Here is a tiny trained network, its code and every weight. The questions are about switching its units off for an input and a target symbol, where a switched-off unit gives its printed mean instead of its output.

import numpy as np


def w(rows, s, z=0):
    codes = np.array(rows[::2]) - 128.0
    scale = np.full(codes.shape[1], s)
    scale[-1] = z or s
    return codes * scale


def f(y):
    return np.maximum(y, 0)


def softmax(a):
    e = np.exp(a - a.max(-1, keepdims=True))
    return e / e.sum(-1, keepdims=True)


def log_softmax(a):
    a = a - a.max(-1, keepdims=True)
    return a - np.log(np.exp(a).sum(-1, keepdims=True))


def net(x, mask):
    ids = ['αβγδζηθλμξπστφψω'.index(c) for c in x.split()]
    T = len(ids)
    res = E[ids] + P[:T]
    q, k, v = (res @ M[0].T for M in (Q, K, V))
    z = softmax(np.where(np.tri(T) > 0, q @ k.T / 4**0.5, -1e9)) @ v
    res = res + np.where(mask[0], z, O[0][:, -1]) @ O[0][:, :-1]
    y = f(res @ A[0][:, :-1].T + A[0][:, -1])
    res = res + np.where(mask[1:9], y, B[0][:, -1]) @ B[0][:, :-1]
    return log_softmax(res[-1] @ U[:, :-1].T + U[:, -1])


Q, K, V, O, A, B = {}, {}, {}, {}, {}, {}
E = w([
[87,44,17,147,172],'α',
[185,101,87,99,234],'β',
[194,130,46,109,72],'γ',
[109,215,104,117,166],'δ',
[203,146,170,40,160],'ζ',
[185,34,82,119,159],'η',
[107,143,150,54,131],'θ',
[110,124,157,35,94],'λ',
[88,5,41,131,127],'μ',
[34,142,255,186,164],'ξ',
[90,94,21,170,237],'π',
[70,167,158,185,60],'σ',
[106,128,75,171,253],'τ',
[102,206,39,94,77],'φ',
[105,60,91,155,188],'ψ',
[125,52,217,167,137],'ω',
],0.0072)
P = w([
[71,77,119,3,173],'0',
[120,107,114,165,140],'1',
[135,111,105,161,144],'2',
[148,119,102,147,140],'3',
[157,118,94,139,141],'4',
[169,121,94,131,143],'5',
[180,122,90,124,140],'6',
[190,127,89,125,143],'7',
[198,128,88,124,143],'8',
],0.0046)
Q[0] = w([
[113,70,25,116,211],'H1',
[149,98,89,253,137],'H1',
[106,210,166,134,118],'H1',
[153,158,34,164,97],'H1',
],0.051)
K[0] = w([
[249,113,120,59,204],'H1',
[229,133,128,254,54],'H1',
[51,202,147,177,165],'H1',
[188,221,38,141,107],'H1',
],0.034)
V[0] = w([
[161,248,126,123,212],'H1',
[248,81,174,94,161],'H1',
[109,137,143,181,223],'H1',
[110,101,48,123,142],'H1',
],0.016)
O[0] = w([
[74,79,169,6,113,141],'H1',
[215,24,120,122,48,166],'H1',
[170,147,123,43,165,144],'H1',
[141,176,158,123,101,254],'H1',
],0.015,0.0039)
A[0] = w([
[167,75,71,157,138,48],'N1',
[115,150,3,108,152,3],'N2',
[171,179,113,128,98,187],'N3',
[107,164,156,166,150,78],'N4',
[124,43,106,153,190,241],'N5',
[96,9,117,166,242,83],'N6',
[124,84,228,183,144,110],'N7',
[105,92,193,208,144,191],'N8',
],0.018,0.006)
B[0] = w([
[50,222,197,81,142,245],'N1',
[7,51,64,124,163,148],'N2',
[96,94,91,195,92,209],'N3',
[213,175,133,91,55,183],'N4',
[244,128,29,160,182,216],'N5',
[69,33,199,124,30,158],'N6',
[132,88,57,124,162,152],'N7',
[140,84,228,135,186,193],'N8',
],0.022,0.011)
U = w([
[109,187,79,100,27,158],'α',
[116,125,108,138,122,108],'β',
[146,137,130,139,127,117],'γ',
[147,96,39,188,161,210],'δ',
[172,128,131,170,86,31],'ζ',
[19,121,204,191,101,138],'η',
[133,108,103,141,137,185],'θ',
[139,6,143,95,34,147],'λ',
[197,183,253,87,93,1],'μ',
[120,249,94,179,223,70],'ξ',
[232,139,46,80,162,146],'π',
[156,80,175,164,224,190],'σ',
[95,92,36,184,96,129],'τ',
[118,123,127,111,129,98],'φ',
[48,142,195,9,193,158],'ψ',
[45,92,65,123,179,129],'ω',
],0.0047,0.0035)

Each question gives the input, a string of symbols that net reads in full, and the target symbol t.
The units are the heads (4 rows each of Q, K, V and O) and the neurons (one row each of A and B). Each row of codes is followed by its name. A weight is (code - 128) times the scale printed after its matrix; where a second scale follows, it is the last column's (O, A, B and U).
mask holds one flag per unit, heads first, then neurons. A switched-off unit (its flag False) gives its mean, the last column of its rows in O or B, instead of its output. The means were averaged over made-up inputs and are rounded, as every weight is.
A unit's drop is (log p(t) with every unit on - log p(t) with that unit switched off) / (log p(t) with every unit on - log p(t) with every unit switched off).
The circuit of an input: a set's keep is (log p(t) with only the set's units on - log p(t) with every unit switched off) / (log p(t) with every unit on - log p(t) with every unit switched off). Starting from all 9 units, units are removed one at a time, each time the one whose removal leaves the highest keep (on an exact tie, the one counted first), for as long as the keep stays at least 0.8.
circuit, biggest first: the units of the circuit, biggest drop first
unit that matters most: the unit with the biggest drop
k most important neurons: the k neurons with the biggest drops, biggest first
input φ θ ω ζ σ η η λ, target μ: 3 most important neurons	[N4; N5; N3]
input λ μ γ ψ ζ ψ μ φ, target α: 3 most important neurons	[N8; N5; N4]
input τ η σ ψ, target ξ: circuit, biggest first	[H1; N1; N5]
input α ψ δ ζ φ η λ, target α: most important neuron	[N4]
input γ λ ω γ σ ω δ δ τ, target σ: circuit, biggest first	[H1; N8]
input δ δ φ π β φ ω η ψ, target ξ: circuit, biggest first	[N1; H1; N5; N6]
input ω φ π φ λ δ β, target π: circuit, biggest first	[N5; H1]
input σ τ δ δ ω β η α, target ξ: 4 most important neurons	[N1; N5; N6; N4]
input ω τ δ π μ γ γ σ, target μ: circuit, biggest first	[H1; N4; N8]
input ψ ψ λ γ β ψ, target π: 3 most important neurons	[N5; N3; N8]
input φ θ ζ γ μ, target σ: 3 most important neurons	[N8; N5; N4]
input π β λ ω ξ δ ψ σ τ, target π: circuit, biggest first	[H1; N5; N6]
input ψ δ ξ β β ψ, target π: circuit, biggest first	[H1; N5]
input β λ α ω ζ, target λ: 2 most important neurons	[N1; N5]
input φ τ σ δ λ α, target τ: circuit, biggest first	[H1; N1; N3; N2]
input η φ γ ω π δ σ τ π, target σ: 3 most important neurons	[N8; N5; N4]
input δ σ η γ δ ξ γ λ λ, target ψ: 3 most important neurons	[N5; N3; N4]
input ω σ τ α γ μ ζ ζ, target ξ: most important neuron	[N1]
input ω δ α δ μ λ, target ξ: 3 most important neurons	[N1; N6; N5]
input σ τ ψ, target δ: unit that matters most	N1
input γ δ τ ψ, target σ: circuit, biggest first	[N8; H1]
